Below is a small trained network, with its code and all its weights. Each question gives an input and a class and asks what happens when units are switched off, that is, made to give their printed mean instead of their output.

import numpy as np


def w(rows, s, z=0):
    codes = np.array(rows[::2]) - 128.0
    scale = np.full(codes.shape[1], s)
    scale[-1] = z or s
    return codes * scale


def f(y):
    return np.maximum(y, 0)


def log_softmax(a):
    a = a - a.max(-1, keepdims=True)
    return a - np.log(np.exp(a).sum(-1, keepdims=True))


def net(x, mask):
    res = np.array(x, float).reshape(1, 3) / 4 @ E
    y = f(res @ A[0][:, :-1].T + A[0][:, -1])
    res = res + np.where(mask, y, B[0][:, -1]) @ B[0][:, :-1]
    return log_softmax(res[-1] @ U[:, :-1].T + U[:, -1])


A, B = {}, {}
E = w([
[155,42,142,185],'x0',
[106,138,253,108],'x1',
[44,69,107,82],'x2',
],0.019)
A[0] = w([
[159,133,117,18,123],'neuron 0',
[59,166,92,39,172],'neuron 1',
[130,225,226,138,154],'neuron 2',
[198,129,163,213,173],'neuron 3',
[149,68,239,145,86],'neuron 4',
[135,118,200,140,132],'neuron 5',
[160,225,14,78,187],'neuron 6',
[202,227,129,138,195],'neuron 7',
[102,195,168,68,129],'neuron 8',
[117,8,77,55,167],'neuron 9',
[160,172,62,142,254],'neuron 10',
[64,52,192,103,112],'neuron 11',
[180,10,96,163,145],'neuron 12',
[81,174,204,69,123],'neuron 13',
],0.014,0.0085)
B[0] = w([
[163,17,62,148,170],'neuron 0',
[12,25,99,160,226],'neuron 1',
[200,61,237,167,220],'neuron 2',
[231,74,51,78,213],'neuron 3',
[145,101,44,2,216],'neuron 4',
[125,17,132,55,185],'neuron 5',
[86,199,103,31,254],'neuron 6',
[196,242,238,74,215],'neuron 7',
[117,74,173,239,196],'neuron 8',
[22,232,132,191,249],'neuron 9',
[164,232,63,81,223],'neuron 10',
[43,187,233,1,217],'neuron 11',
[162,202,157,242,254],'neuron 12',
[116,113,193,154,210],'neuron 13',
],0.0086,0.021)
U = w([
[109,177,133,50,164],'0',
[159,129,182,169,154],'1',
[60,100,7,116,141],'2',
[79,68,137,152,2],'3',
[196,158,54,177,78],'4',
[175,63,89,94,126],'5',
[90,163,109,214,212],'6',
],0.017,0.0067)

Each question gives the input, the list of numbers given to net, and the class t.
The units are the neurons (one row each of A and B). Each row of codes is followed by its name. A weight is (code - 128) times the scale printed after its matrix; where a second scale follows, it is the last column's (A, B and U).
mask holds one flag per neuron, in row order. A switched-off neuron (its flag False) gives its mean, the last column of its row in B, instead of its output. The means were averaged over made-up inputs and are rounded, as every weight is.
A unit's drop is (log p(t) with every unit on - log p(t) with that unit switched off) / (log p(t) with every unit on - log p(t) with every unit switched off).
The circuit of an input: a set's keep is (log p(t) with only the set's units on - log p(t) with every unit switched off) / (log p(t) with every unit on - log p(t) with every unit switched off). Starting from the 12 units with the biggest drops (on a tie, the unit counted first), units are removed one at a time, each time the one whose removal leaves the highest keep (on an exact tie, the one counted first), for as long as the keep stays at least 0.8.
units of the circuit, in order: the units of the circuit, biggest drop first
k most important neurons: the k neurons with the biggest drops, biggest first
drop when u is switched off: that unit's drop, to one decimal
input [-6,3,-8], class 1: units of the circuit, in order => [neuron 2]
input [0,4,7], class 3: units of the circuit, in order => [neuron 6; neuron 1]
input [4,-6,0], class 4: 2 most important neurons => [neuron 1; neuron 11]
input [2,-3,-7], class 4: 2 most important neurons => [neuron 11; neuron 3]
input [1,-3,2], class 6: 2 most important neurons => [neuron 4; neuron 3]
input [1,-7,5], class 6: 3 most important neurons => [neuron 9; neuron 12; neuron 4]
input [5,0,8], class 6: 2 most important neurons => [neuron 9; neuron 12]
input [0,1,0], class 1: 3 most important neurons => [neuron 6; neuron 4; neuron 11]
input [1,8,-7], class 5: 2 most important neurons => [neuron 4; neuron 3]
input [0,2,0], class 1: 2 most important neurons => [neuron 6; neuron 1]
input [-4,-4,1], class 2: 2 most important neurons => [neuron 11; neuron 1]
input [1,-5,7], class 6: 3 most important neurons => [neuron 9; neuron 4; neuron 12]
input [0,1,-6], class 1: 3 most important neurons => [neuron 7; neuron 2; neuron 11]
input [-7,0,2], class 2: units of the circuit, in order => [neuron 1]
input [8,5,6], class 0: drop when neuron 11 is switched off => 0.3
input [1,1,-5], class 5: drop when neuron 6 is switched off => 0.1
input [-7,1,7], class 3: drop when neuron 13 is switched off => 0.2
